Here is a tiny trained network, its code and every weight. The questions are about switching its units off for an input and a target symbol, where a switched-off unit gives its printed mean instead of its output.

import numpy as np


def w(rows, s, z=0):
    codes = np.array(rows[::2]) - 128.0
    scale = np.full(codes.shape[1], s)
    scale[-1] = z or s
    return codes * scale


def norm(h):
    return h / np.sqrt((h * h).mean(-1, keepdims=True) + 1e-5)


def f(y):
    return np.maximum(y, 0)


def softmax(a):
    e = np.exp(a - a.max(-1, keepdims=True))
    return e / e.sum(-1, keepdims=True)


def log_softmax(a):
    a = a - a.max(-1, keepdims=True)
    return a - np.log(np.exp(a).sum(-1, keepdims=True))


def net(x, mask):
    ids = ['αγζθπφω'.index(c) for c in x.split()]
    T = len(ids)
    res = E[ids] + P[:T]
    u = 0
    for l in range(3):
        r = norm(res)
        for j in range(3):
            rows = slice(2 * j, 2 * j + 2)
            q, k, v = (r @ M[l][rows].T for M in (Q, K, V))
            z = softmax(np.where(np.tri(T) > 0, q @ k.T / 2**0.5, -1e9)) @ v
            o = O[l][rows]
            res = res + np.where(mask[u + j], z, o[:, -1]) @ o[:, :-1]
        u += 3
        y = f(norm(res) @ A[l][:, :-1].T + A[l][:, -1])
        res = res + np.where(mask[u : u + 4], y, B[l][:, -1]) @ B[l][:, :-1]
        u += 4
    return log_softmax(norm(res)[-1] @ U[:, :-1].T + U[:, -1])


Q, K, V, O, A, B = {}, {}, {}, {}, {}, {}
E = w([
[118,86,183,32,178,187,102,147],'α',
[88,89,208,78,188,138,121,92],'γ',
[32,89,80,84,197,185,155,92],'ζ',
[84,130,19,135,98,151,54,220],'θ',
[211,163,151,110,224,6,156,196],'π',
[183,110,151,147,158,171,55,69],'φ',
[190,66,120,167,163,13,180,89],'ω',
],0.025)
P = w([
[137,225,152,191,46,250,66,108],'0',
[128,94,141,35,164,91,95,42],'1',
[146,67,142,65,151,131,115,63],'2',
[165,50,99,75,139,127,128,79],'3',
[113,44,110,86,189,129,159,99],'4',
[124,55,141,118,200,145,173,132],'5',
[125,54,120,129,220,105,173,144],'6',
[102,44,144,138,220,150,173,146],'7',
[102,25,109,148,223,112,202,167],'8',
[133,32,101,189,215,127,182,175],'9',
[113,41,108,194,218,131,204,197],'10',
[131,60,120,179,224,132,192,190],'11',
],0.013)
Q[0] = w([
[129,248,170,181,1,127,165,117],'0.h0',
[119,114,131,108,140,133,111,124],'0.h0',
[150,126,165,146,94,163,131,117],'0.h1',
[118,175,90,144,59,142,119,166],'0.h1',
[129,187,130,117,101,106,133,125],'0.h2',
[120,76,118,117,212,161,109,151],'0.h2',
],0.16)
K[0] = w([
[158,138,225,128,102,151,173,2],'0.h0',
[106,162,153,121,159,121,140,140],'0.h0',
[178,150,220,108,118,150,127,47],'0.h1',
[104,190,101,113,34,206,15,112],'0.h1',
[96,178,113,73,77,138,135,129],'0.h2',
[159,108,132,170,205,47,221,186],'0.h2',
],0.088)
V[0] = w([
[162,52,17,23,154,80,2,150],'0.h0',
[103,193,72,151,13,114,53,163],'0.h0',
[80,150,43,185,103,81,183,131],'0.h1',
[165,236,96,166,65,155,84,156],'0.h1',
[213,126,146,198,125,81,207,75],'0.h2',
[169,206,165,103,142,85,161,218],'0.h2',
],0.077)
O[0] = w([
[110,229,202,27,102,134,123,215,255],'0.h0',
[110,119,168,121,147,3,184,165,150],'0.h0',
[96,104,118,145,30,129,176,205,115],'0.h1',
[120,228,56,197,106,195,139,130,38],'0.h1',
[141,152,150,95,149,110,246,85,183],'0.h2',
[168,177,80,128,237,84,156,216,160],'0.h2',
],0.041,0.14)
A[0] = w([
[138,15,237,92,109,89,188,181,187],'0.n0',
[126,160,65,167,39,65,151,97,3],'0.n1',
[62,165,134,180,33,161,94,128,108],'0.n2',
[193,197,109,69,255,177,152,171,184],'0.n3',
],0.056,0.0043)
B[0] = w([
[131,185,25,106,139,119,7,62,255],'0.n0',
[56,192,152,152,163,174,127,82,130],'0.n1',
[148,249,158,132,78,229,159,67,140],'0.n2',
[128,71,143,55,4,133,72,55,244],'0.n3',
],0.037,0.08)
Q[1] = w([
[115,115,126,186,154,176,77,112],'1.h0',
[102,170,164,162,153,16,127,235],'1.h0',
[90,182,117,169,97,147,72,172],'1.h1',
[161,155,86,10,170,102,147,50],'1.h1',
[158,69,76,106,102,206,108,4],'1.h2',
[129,112,125,87,152,99,81,92],'1.h2',
],0.11)
K[1] = w([
[124,132,142,137,139,120,119,164],'1.h0',
[134,97,154,37,81,153,125,94],'1.h0',
[121,161,158,108,115,116,167,165],'1.h1',
[118,118,89,246,122,150,113,139],'1.h1',
[115,56,121,153,89,138,100,47],'1.h2',
[92,128,145,191,93,113,142,127],'1.h2',
],0.13)
V[1] = w([
[190,217,87,130,177,143,87,142],'1.h0',
[157,142,48,118,139,201,190,108],'1.h0',
[84,64,202,130,142,201,146,30],'1.h1',
[205,55,19,91,116,191,254,118],'1.h1',
[132,115,173,105,70,182,118,123],'1.h2',
[112,105,116,183,68,162,185,126],'1.h2',
],0.064)
O[1] = w([
[103,170,109,78,180,148,109,142,182],'1.h0',
[157,193,165,115,126,82,192,168,92],'1.h0',
[118,49,83,134,87,85,116,48,254],'1.h1',
[111,129,136,197,155,2,178,149,34],'1.h1',
[83,113,131,117,99,98,81,129,189],'1.h2',
[127,100,161,174,88,111,128,120,45],'1.h2',
],0.04,0.043)
A[1] = w([
[160,192,127,128,255,106,149,209,57],'1.n0',
[83,71,176,172,88,177,82,92,25],'1.n1',
[166,81,210,171,86,52,164,132,1],'1.n2',
[104,139,159,148,166,38,219,100,66],'1.n3',
],0.081,0.0011)
B[1] = w([
[186,208,31,178,104,70,48,182,254],'1.n0',
[164,183,72,150,86,93,195,201,198],'1.n1',
[109,151,138,3,97,197,159,105,167],'1.n2',
[191,93,65,106,104,105,228,132,222],'1.n3',
],0.059,0.048)
Q[2] = w([
[133,153,158,47,72,83,112,110],'2.h0',
[140,145,85,98,126,161,128,109],'2.h0',
[88,65,146,249,178,162,138,154],'2.h1',
[152,148,153,32,104,131,101,133],'2.h1',
[155,141,123,58,91,102,93,145],'2.h2',
[103,157,153,141,139,108,141,138],'2.h2',
],0.18)
K[2] = w([
[125,104,52,234,153,175,122,112],'2.h0',
[136,122,159,207,136,124,157,164],'2.h0',
[161,97,177,4,126,90,143,170],'2.h1',
[113,118,121,215,174,152,103,142],'2.h1',
[161,97,157,69,173,41,98,139],'2.h2',
[105,121,117,155,66,98,131,103],'2.h2',
],0.12)
V[2] = w([
[148,91,142,74,236,184,82,146],'2.h0',
[164,15,126,186,183,118,105,163],'2.h0',
[183,160,59,255,190,154,113,27],'2.h1',
[80,197,217,156,216,169,227,89],'2.h1',
[237,77,75,139,89,179,116,106],'2.h2',
[139,143,87,20,128,104,75,173],'2.h2',
],0.067)
O[2] = w([
[210,98,79,59,159,219,147,131,96],'2.h0',
[240,52,181,120,147,101,141,184,88],'2.h0',
[196,120,177,234,200,74,132,5,224],'2.h1',
[128,237,217,18,172,157,160,52,61],'2.h1',
[87,253,159,136,107,91,183,236,131],'2.h2',
[150,153,55,246,91,148,181,101,249],'2.h2',
],0.033,0.12)
A[2] = w([
[103,119,162,73,127,128,251,142,5],'2.n0',
[237,74,164,222,128,149,181,118,108],'2.n1',
[167,99,54,109,136,242,153,123,191],'2.n2',
[165,72,84,174,129,80,151,77,151],'2.n3',
],0.11,0.0021)
B[2] = w([
[164,82,151,147,75,216,248,148,192],'2.n0',
[121,93,234,176,255,30,162,162,180],'2.n1',
[233,92,88,41,169,209,95,129,199],'2.n2',
[46,185,143,129,104,164,87,184,254],'2.n3',
],0.079,0.06)
U = w([
[199,81,78,102,168,159,112,125,237],'α',
[131,113,187,132,204,121,137,167,222],'γ',
[95,94,59,152,71,116,126,156,145],'ζ',
[116,255,195,81,141,211,138,237,3],'θ',
[193,198,35,117,169,59,168,166,68],'π',
[165,201,127,143,140,128,153,21,89],'φ',
[164,133,140,103,107,140,247,146,158],'ω',
],0.009,0.0043)

Each question gives the input, a string of symbols that net reads in full, and the target symbol t.
The units are the heads (2 rows each of Q, K, V and O) and the neurons (one row each of A and B). Each row of codes is followed by its name. A weight is (code - 128) times the scale printed after its matrix; where a second scale follows, it is the last column's (O, A, B and U).
mask holds one flag per unit, layer by layer, with each layer's heads first. A switched-off unit (its flag False) gives its mean, the last column of its rows in O or B, instead of its output. The means were averaged over made-up inputs and are rounded, as every weight is.
A unit's drop is (log p(t) with every unit on - log p(t) with that unit switched off) / (log p(t) with every unit on - log p(t) with every unit switched off).
The circuit of an input: a set's keep is (log p(t) with only the set's units on - log p(t) with every unit switched off) / (log p(t) with every unit on - log p(t) with every unit switched off). Starting from the 12 units with the biggest drops (on a tie, the unit counted first), units are removed one at a time, each time the one whose removal leaves the highest keep (on an exact tie, the one counted first), for as long as the keep stays at least 0.8.
units of the circuit, in order: the units of the circuit, biggest drop first
most important unit: the unit with the biggest drop
top k neurons: the k neurons with the biggest drops, biggest first
k most important neurons of layer l: the k neurons of layer l with the biggest drops, biggest first
which heads matter: for each layer, one digit per head in row order, 1 if its drop is at least 0.15 and else 0, layers parted by /
input θ α ζ ζ φ γ θ α φ, target θ: units of the circuit, in order : (1.h1)
input ω φ α π α α ζ φ, target ω: which heads matter : 100 / 000 / 000
input θ γ ζ ω ω π θ α ω α, target θ: top 3 neurons : (0.n0; 1.n3; 0.n3)
input α ζ ζ, target α: units of the circuit, in order : (2.n2; 0.h0)
input ζ ζ α θ γ γ θ γ α θ, target θ: which heads matter : 010 / 010 / 000
input ω θ α ω γ ω ω ζ θ π ζ, target ω: 2 most important neurons of layer 0 : (0.n3; 0.n1)
input ω γ γ α θ φ α θ π γ ζ γ, target ω: units of the circuit, in order : (0.h0; 1.h1; 2.n0; 1.n2)
input ζ π α φ π, target ζ: which heads matter : 101 / 000 / 000
input α π θ π γ φ ζ θ, target α: which heads matter : 001 / 010 / 101
input α α ζ ω α ω α θ θ γ, target α: 2 most important neurons of layer 2 : (2.n2; 2.n1)
input γ ω α φ α φ ω θ π θ α, target γ: which heads matter : 111 / 000 / 110
input α ω α, target α: which heads matter : 000 / 000 / 000
input α θ θ ζ γ γ α ζ, target α: units of the circuit, in order : (0.h2; 2.n3; 1.h1)
input γ π α γ π α γ φ θ ω γ γ, target ω: units of the circuit, in order : (1.n0)
input ζ φ ζ θ α ζ ω, target ω: which heads matter : 100 / 000 / 000
input ζ ω ω φ, target ζ: which heads matter : 101 / 000 / 000
input α α α ω θ, target ω: top 3 neurons : (2.n0; 1.n0; 2.n3)
input γ ζ ζ, target γ: which heads matter : 110 / 000 / 110
input γ φ α α θ ζ π ω ζ ζ ζ ζ, target ω: which heads matter : 100 / 010 / 000
input π α ω φ γ θ, target ω: top 2 neurons : (2.n0; 1.n3)
input ζ α α α ω, target ζ: most important unit : 0.h1
input α α φ, target α: which heads matter : 000 / 000 / 000
input θ ζ α γ ζ α α φ θ α γ, target θ: which heads matter : 111 / 010 / 010
input φ ζ ω ζ ζ γ ζ θ α, target ω: which heads matter : 111 / 100 / 000
input ζ ω ω α ζ γ ζ ζ ζ ω, target ζ: which heads matter : 100 / 000 / 000
input ω π ω γ φ ζ θ θ α ω ζ π, target ω: top 3 neurons : (2.n0; 1.n2; 1.n3)
input α θ θ φ, target α: most important unit : 0.h2
